Here is a tiny trained network, its code and every weight. The questions are about switching its units off for an input and a class, where a switched-off unit gives its printed mean instead of its output.

import numpy as np


def w(rows, s, z=0):
    codes = np.array(rows[::2]) - 128.0
    scale = np.full(codes.shape[1], s)
    scale[-1] = z or s
    return codes * scale


def norm(h):
    return h / np.sqrt((h * h).mean(-1, keepdims=True) + 1e-5)


def f(y):
    return np.maximum(y, 0)


def log_softmax(a):
    a = a - a.max(-1, keepdims=True)
    return a - np.log(np.exp(a).sum(-1, keepdims=True))


def net(x, mask):
    res = np.array(x, float).reshape(1, 4) / 4 @ E
    u = 0
    for l in range(3):
        y = f(norm(res) @ A[l][:, :-1].T + A[l][:, -1])
        res = res + np.where(mask[u : u + 10], y, B[l][:, -1]) @ B[l][:, :-1]
        u += 10
    return log_softmax(norm(res)[-1] @ U[:, :-1].T + U[:, -1])


A, B = {}, {}
E = w([
[198,77,181,253,132],'x0',
[154,149,35,219,169],'x1',
[49,150,195,178,193],'x2',
[126,125,129,128,127],'x3',
],0.0063)
A[0] = w([
[249,114,176,110,88,2],'L0N1',
[101,162,191,79,51,167],'L0N2',
[15,88,161,82,172,73],'L0N3',
[193,139,139,62,211,96],'L0N4',
[177,8,128,251,141,94],'L0N5',
[85,87,141,98,182,9],'L0N6',
[219,75,248,184,69,124],'L0N7',
[122,152,164,140,22,143],'L0N8',
[169,164,62,200,3,83],'L0N9',
[75,202,111,197,194,33],'L0N10',
],0.0058,0.0055)
B[0] = w([
[168,70,118,148,120,153],'L0N1',
[254,181,199,236,39,224],'L0N2',
[61,217,174,85,173,180],'L0N3',
[150,153,86,161,101,132],'L0N4',
[153,212,176,144,55,237],'L0N5',
[51,145,35,134,52,128],'L0N6',
[130,9,129,92,194,253],'L0N7',
[104,70,49,116,80,176],'L0N8',
[138,78,80,86,113,178],'L0N9',
[89,146,80,118,187,165],'L0N10',
],0.0064,0.0048)
A[1] = w([
[109,38,162,111,143,8],'L1N1',
[61,93,63,114,139,123],'L1N2',
[37,148,145,151,253,80],'L1N3',
[101,135,244,120,205,104],'L1N4',
[208,79,26,49,118,2],'L1N5',
[1,89,164,160,143,88],'L1N6',
[122,177,24,114,186,56],'L1N7',
[130,161,123,55,87,36],'L1N8',
[131,44,78,216,162,179],'L1N9',
[122,24,175,120,160,96],'L1N10',
],0.0095,0.0033)
B[1] = w([
[117,80,120,50,109,165],'L1N1',
[159,130,78,127,217,162],'L1N2',
[142,170,114,13,114,228],'L1N3',
[115,151,96,253,175,235],'L1N4',
[139,83,198,229,138,233],'L1N5',
[185,43,103,147,70,188],'L1N6',
[57,23,110,122,184,197],'L1N7',
[167,138,86,211,118,177],'L1N8',
[87,216,188,56,60,253],'L1N9',
[128,47,83,59,163,205],'L1N10',
],0.0073,0.0055)
A[2] = w([
[102,192,205,127,129,101],'L2N1',
[217,127,142,199,74,188],'L2N2',
[155,116,103,102,11,95],'L2N3',
[99,108,88,142,173,205],'L2N4',
[68,54,150,164,145,121],'L2N5',
[171,88,143,64,127,3],'L2N6',
[144,180,155,141,94,200],'L2N7',
[153,69,112,141,129,112],'L2N8',
[110,55,83,180,153,20],'L2N9',
[111,56,71,133,103,69],'L2N10',
],0.011,0.0033)
B[2] = w([
[97,120,180,171,222,182],'L2N1',
[80,214,56,44,143,254],'L2N2',
[141,129,71,19,49,197],'L2N3',
[178,38,112,116,118,170],'L2N4',
[187,72,57,170,123,177],'L2N5',
[163,229,232,149,120,158],'L2N6',
[92,157,149,204,78,196],'L2N7',
[111,75,150,167,170,178],'L2N8',
[168,119,204,224,161,161],'L2N9',
[136,112,254,227,132,166],'L2N10',
],0.0083,0.0094)
U = w([
[110,202,53,76,34,186],'0',
[180,24,123,254,198,2],'1',
[57,209,183,187,186,236],'2',
[65,86,34,69,231,2],'3',
[181,71,168,77,71,155],'4',
],0.013,0.0029)

Each question gives the input, the list of numbers given to net, and the class t.
The units are the neurons (one row each of A and B). Each row of codes is followed by its name. A weight is (code - 128) times the scale printed after its matrix; where a second scale follows, it is the last column's (A, B and U).
mask holds one flag per neuron, layer by layer. A switched-off neuron (its flag False) gives its mean, the last column of its row in B, instead of its output. The means were averaged over made-up inputs and are rounded, as every weight is.
A unit's drop is (log p(t) with every unit on - log p(t) with that unit switched off) / (log p(t) with every unit on - log p(t) with every unit switched off).
The circuit of an input: a set's keep is (log p(t) with only the set's units on - log p(t) with every unit switched off) / (log p(t) with every unit on - log p(t) with every unit switched off). Starting from the 12 units with the biggest drops (on a tie, the unit counted first), units are removed one at a time, each time the one whose removal leaves the highest keep (on an exact tie, the one counted first), for as long as the keep stays at least 0.8.
circuit, biggest first: the units of the circuit, biggest drop first
unit that matters most: the unit with the biggest drop
top k neurons: the k neurons with the biggest drops, biggest first
top k neurons in layer l: the k neurons of layer l with the biggest drops, biggest first
drop when u is switched off: that unit's drop, to one decimal
input [-2,5,5,-6], class 3: circuit, biggest first -> L1N3, L1N7
input [7,2,4,-1], class 2: circuit, biggest first -> L1N9
input [5,1,-7,-2], class 0: top 2 neurons -> L0N5, L1N9
input [0,7,8,-8], class 3: top 2 neurons in layer 1 -> L1N3, L1N7
input [5,0,-1,4], class 4: top 3 neurons -> L0N7, L0N2, L1N10
input [-7,1,-4,-3], class 1: top 3 neurons -> L0N5, L1N9, L1N7
input [-1,-7,-6,3], class 0: top 2 neurons -> L0N2, L2N2
input [-1,8,5,1], class 3: top 3 neurons -> L0N2, L1N7, L1N3
input [-2,-7,2,-7], class 2: top 2 neurons -> L0N3, L2N1
input [-8,2,8,1], class 3: top 2 neurons -> L0N5, L1N9
input [8,0,-6,2], class 4: top 4 neurons -> L0N7, L0N2, L1N10, L0N9
input [8,-3,-3,3], class 4: top 2 neurons in layer 0 -> L0N7, L0N5
input [-4,1,-6,-3], class 1: top 2 neurons -> L0N5, L1N9
input [-1,1,-4,3], class 1: unit that matters most -> L0N2
input [-7,0,3,7], class 2: top 2 neurons -> L0N7, L0N2
input [2,0,-1,-4], class 4: top 3 neurons in layer 0 -> L0N7, L0N2, L0N5
input [-1,-6,-6,7], class 0: top 2 neurons in layer 0 -> L0N2, L0N7
input [-3,2,2,-4], class 3: drop when L1N3 is switched off -> 1.9
input [-8,-4,1,8], class 2: drop when L1N6 is switched off -> 0.4
input [1,-5,3,1], class 1: unit that matters most -> L0N5
input [-1,1,-1,4], class 1: drop when L0N2 is switched off -> 0.9
